Below is a small trained network, with its code and all its weights. Each question gives an input and a target symbol and asks what happens when units are switched off, that is, made to give their printed mean instead of their output.

import numpy as np


def w(rows, s, z=0):
    codes = np.array(rows[::2]) - 128.0
    scale = np.full(codes.shape[1], s)
    scale[-1] = z or s
    return codes * scale


def norm(h):
    return h / np.sqrt((h * h).mean(-1, keepdims=True) + 1e-5)


def f(y):
    return y / 2 * (1 + np.tanh(0.7978845608 * (y + 0.044715 * y**3)))


def softmax(a):
    e = np.exp(a - a.max(-1, keepdims=True))
    return e / e.sum(-1, keepdims=True)


def log_softmax(a):
    a = a - a.max(-1, keepdims=True)
    return a - np.log(np.exp(a).sum(-1, keepdims=True))


def net(x, mask):
    ids = ['αβδεηθμξπτφψω'.index(c) for c in x.split()]
    T = len(ids)
    res = E[ids] + P[:T]
    u = 0
    for l in range(2):
        r = norm(res)
        for j in range(3):
            rows = slice(4 * j, 4 * j + 4)
            q, k, v = (r @ M[l][rows].T for M in (Q, K, V))
            z = softmax(np.where(np.tri(T) > 0, q @ k.T / 4**0.5, -1e9)) @ v
            o = O[l][rows]
            res = res + np.where(mask[u + j], z, o[:, -1]) @ o[:, :-1]
        u += 3
        y = f(norm(res) @ A[l][:, :-1].T + A[l][:, -1])
        res = res + np.where(mask[u : u + 4], y, B[l][:, -1]) @ B[l][:, :-1]
        u += 4
    return log_softmax(norm(res)[-1] @ U[:, :-1].T + U[:, -1])


Q, K, V, O, A, B = {}, {}, {}, {}, {}, {}
E = w([
[80,120,118,134,115],'α',
[132,152,116,162,191],'β',
[107,85,25,43,151],'δ',
[119,26,222,146,196],'ε',
[246,177,144,175,153],'η',
[23,133,228,122,150],'θ',
[130,148,156,89,184],'μ',
[120,77,174,85,57],'ξ',
[121,131,113,94,101],'π',
[76,232,183,97,123],'τ',
[111,92,146,92,116],'φ',
[52,118,89,192,131],'ψ',
[170,100,118,169,92],'ω',
],0.011)
P = w([
[115,122,129,58,158],'0',
[49,30,19,182,62],'1',
[150,183,108,85,220],'2',
[162,176,115,98,212],'3',
[72,33,2,185,53],'4',
[162,197,113,101,230],'5',
],0.0035)
Q[0] = w([
[191,106,242,168,209],'L0H0',
[15,134,181,143,130],'L0H0',
[141,78,1,121,139],'L0H0',
[88,171,155,124,168],'L0H0',
[116,191,131,2,113],'L0H1',
[238,66,243,163,151],'L0H1',
[221,48,23,219,91],'L0H1',
[47,63,70,216,219],'L0H1',
[208,71,165,166,98],'L0H2',
[83,17,35,137,32],'L0H2',
[208,188,124,113,72],'L0H2',
[174,171,104,122,179],'L0H2',
],0.0067)
K[0] = w([
[174,219,153,138,72],'L0H0',
[65,138,147,147,135],'L0H0',
[176,99,71,123,191],'L0H0',
[69,179,131,125,111],'L0H0',
[115,156,125,3,101],'L0H1',
[211,54,225,166,81],'L0H1',
[249,141,36,225,157],'L0H1',
[39,43,71,203,177],'L0H1',
[205,130,193,129,119],'L0H2',
[119,239,113,121,25],'L0H2',
[217,133,66,131,144],'L0H2',
[128,105,111,36,172],'L0H2',
],0.0076)
V[0] = w([
[119,56,65,183,71],'L0H0',
[126,17,81,37,158],'L0H0',
[188,101,47,97,154],'L0H0',
[248,190,201,157,181],'L0H0',
[94,130,177,42,58],'L0H1',
[153,154,94,39,81],'L0H1',
[14,98,150,2,91],'L0H1',
[153,100,211,131,168],'L0H1',
[136,141,201,139,218],'L0H2',
[132,88,62,163,189],'L0H2',
[175,18,76,82,127],'L0H2',
[168,99,110,98,65],'L0H2',
],0.0036)
O[0] = w([
[160,120,105,21,32,117],'L0H0',
[3,172,68,133,20,201],'L0H0',
[36,218,84,77,132,115],'L0H0',
[89,105,122,106,251,16],'L0H0',
[122,68,222,57,152,137],'L0H1',
[169,98,238,87,178,104],'L0H1',
[141,15,122,55,155,253],'L0H1',
[226,165,87,148,183,109],'L0H1',
[179,176,157,56,7,136],'L0H2',
[167,20,186,57,103,167],'L0H2',
[187,58,164,173,158,137],'L0H2',
[132,142,155,186,205,81],'L0H2',
],0.0026,0.0028)
A[0] = w([
[125,90,179,51,187,127],'L0N0',
[143,25,163,130,41,3],'L0N1',
[208,1,43,86,159,248],'L0N2',
[89,72,107,97,57,22],'L0N3',
],0.0056,0.0026)
B[0] = w([
[244,82,116,232,50,209],'L0N0',
[108,132,26,202,182,157],'L0N1',
[4,117,52,125,87,254],'L0N2',
[254,144,177,150,217,179],'L0N3',
],0.0045,0.0035)
Q[1] = w([
[75,148,20,123,128],'L1H0',
[113,132,239,80,106],'L1H0',
[40,135,209,103,126],'L1H0',
[189,138,238,123,125],'L1H0',
[215,176,141,96,156],'L1H1',
[136,81,136,196,97],'L1H1',
[12,85,161,74,96],'L1H1',
[230,163,131,126,182],'L1H1',
[139,153,171,73,55],'L1H2',
[222,97,116,164,104],'L1H2',
[101,82,200,88,136],'L1H2',
[178,170,153,41,156],'L1H2',
],0.011)
K[1] = w([
[60,178,8,87,122],'L1H0',
[101,64,254,121,73],'L1H0',
[29,95,220,70,116],'L1H0',
[190,131,235,134,119],'L1H0',
[203,221,177,129,177],'L1H1',
[157,35,133,228,77],'L1H1',
[24,83,120,46,93],'L1H1',
[218,191,133,158,189],'L1H1',
[143,149,174,38,41],'L1H2',
[244,93,128,157,82],'L1H2',
[53,65,134,80,72],'L1H2',
[127,147,14,54,57],'L1H2',
],0.0093)
V[1] = w([
[125,156,193,155,158],'L1H0',
[68,179,55,166,171],'L1H0',
[142,37,136,109,153],'L1H0',
[89,87,236,230,123],'L1H0',
[86,30,119,112,37],'L1H1',
[112,149,158,88,125],'L1H1',
[179,215,102,99,167],'L1H1',
[112,123,81,125,152],'L1H1',
[47,59,182,152,233],'L1H2',
[216,124,121,196,108],'L1H2',
[116,85,153,40,2],'L1H2',
[185,41,87,233,148],'L1H2',
],0.0052)
O[1] = w([
[148,126,69,131,56,78],'L1H0',
[138,206,85,149,217,200],'L1H0',
[155,151,253,77,86,157],'L1H0',
[228,99,106,112,76,117],'L1H0',
[211,191,29,146,162,255],'L1H1',
[110,128,74,215,177,109],'L1H1',
[85,6,110,112,162,35],'L1H1',
[207,89,168,109,144,175],'L1H1',
[126,88,83,136,254,214],'L1H2',
[89,112,149,207,62,75],'L1H2',
[186,82,161,62,109,140],'L1H2',
[2,92,153,191,190,166],'L1H2',
],0.0044,0.0041)
A[1] = w([
[166,105,141,59,68,100],'L1N0',
[63,108,117,107,134,212],'L1N1',
[108,203,128,2,104,252],'L1N2',
[75,176,71,135,97,242],'L1N3',
],0.007,0.0027)
B[1] = w([
[114,171,1,194,146,175],'L1N0',
[143,17,69,57,59,181],'L1N1',
[39,131,214,141,116,254],'L1N2',
[161,99,232,123,55,237],'L1N3',
],0.0058,0.0035)
U = w([
[145,191,178,26,245,143],'α',
[36,39,93,169,238,116],'β',
[67,100,78,22,127,115],'δ',
[206,18,191,167,170,167],'ε',
[128,152,205,222,156,125],'η',
[249,143,207,140,113,154],'θ',
[116,20,184,20,110,170],'μ',
[199,58,106,81,45,173],'ξ',
[123,246,129,49,28,153],'π',
[18,116,205,67,81,231],'τ',
[248,112,6,94,210,44],'φ',
[81,254,20,211,160,2],'ψ',
[71,119,209,218,35,137],'ω',
],0.0083,0.0041)

Each question gives the input, a string of symbols that net reads in full, and the target symbol t.
The units are the heads (4 rows each of Q, K, V and O) and the neurons (one row each of A and B). Each row of codes is followed by its name. A weight is (code - 128) times the scale printed after its matrix; where a second scale follows, it is the last column's (O, A, B and U).
mask holds one flag per unit, layer by layer, with each layer's heads first. A switched-off unit (its flag False) gives its mean, the last column of its rows in O or B, instead of its output. The means were averaged over made-up inputs and are rounded, as every weight is.
A unit's drop is (log p(t) with every unit on - log p(t) with that unit switched off) / (log p(t) with every unit on - log p(t) with every unit switched off).
k most important neurons: the k neurons with the biggest drops, biggest first
top k neurons in layer l: the k neurons of layer l with the biggest drops, biggest first
which heads matter: for each layer, one digit per head in row order, 1 if its drop is at least 0.15 and else 0, layers parted by /
input ε α π α α τ, target τ: which heads matter => 010 / 010
input α θ β ψ φ, target ψ: which heads matter => 010 / 110
input β μ ε ε π, target β: which heads matter => 000 / 001
input ξ θ ω ω α, target φ: which heads matter => 000 / 111
input π α α α α, target ξ: top neuron in layer 0 => L0N1
input α ξ β, target β: which heads matter => 000 / 011
input τ ω β τ η, target ω: which heads matter => 010 / 011
input τ ψ α δ ε, target β: which heads matter => 000 / 000
input ω ψ π φ, target φ: 2 most important neurons => L0N0, L0N2
input β ω μ, target μ: which heads matter => 000 / 010
input β ψ π ξ α, target ψ: top 2 neurons in layer 0 => L0N3, L0N0
input α π τ, target τ: which heads matter => 000 / 010
input θ θ α β ψ θ, target θ: top 2 neurons in layer 0 => L0N0, L0N2
input ψ ω ε β π, target ψ: which heads matter => 010 / 111
input β ψ π α μ, target ψ: which heads matter => 110 / 111
input μ ψ τ ω π, target π: top neuron in layer 0 => L0N3
input ε θ β ψ α, target ψ: which heads matter => 010 / 110
input α μ β ψ μ, target ψ: which heads matter => 000 / 111
input ε α θ ω φ, target φ: top 2 neurons in layer 0 => L0N3, L0N2
input θ π π ε φ, target β: top neuron in layer 0 => L0N1
input ω π ψ ω φ θ, target θ: which heads matter => 100 / 100
input φ μ φ τ π, target π: which heads matter => 000 / 011
input ψ π τ α, target α: 2 most important neurons => L0N0, L0N3
input θ ψ η β π, target ψ: 3 most important neurons => L0N0, L0N3, L1N2
input π α ε α α, target β: 2 most important neurons => L0N0, L0N3
input τ φ α π ξ, target π: top 2 neurons in layer 1 => L1N2, L1N1
input τ α α μ μ, target π: 2 most important neurons => L0N2, L0N0
input α π ξ τ φ, target π: top neuron in layer 1 => L1N2
input α π φ ξ α, target ξ: top 3 neurons in layer 1 => L1N2, L1N3, L1N1
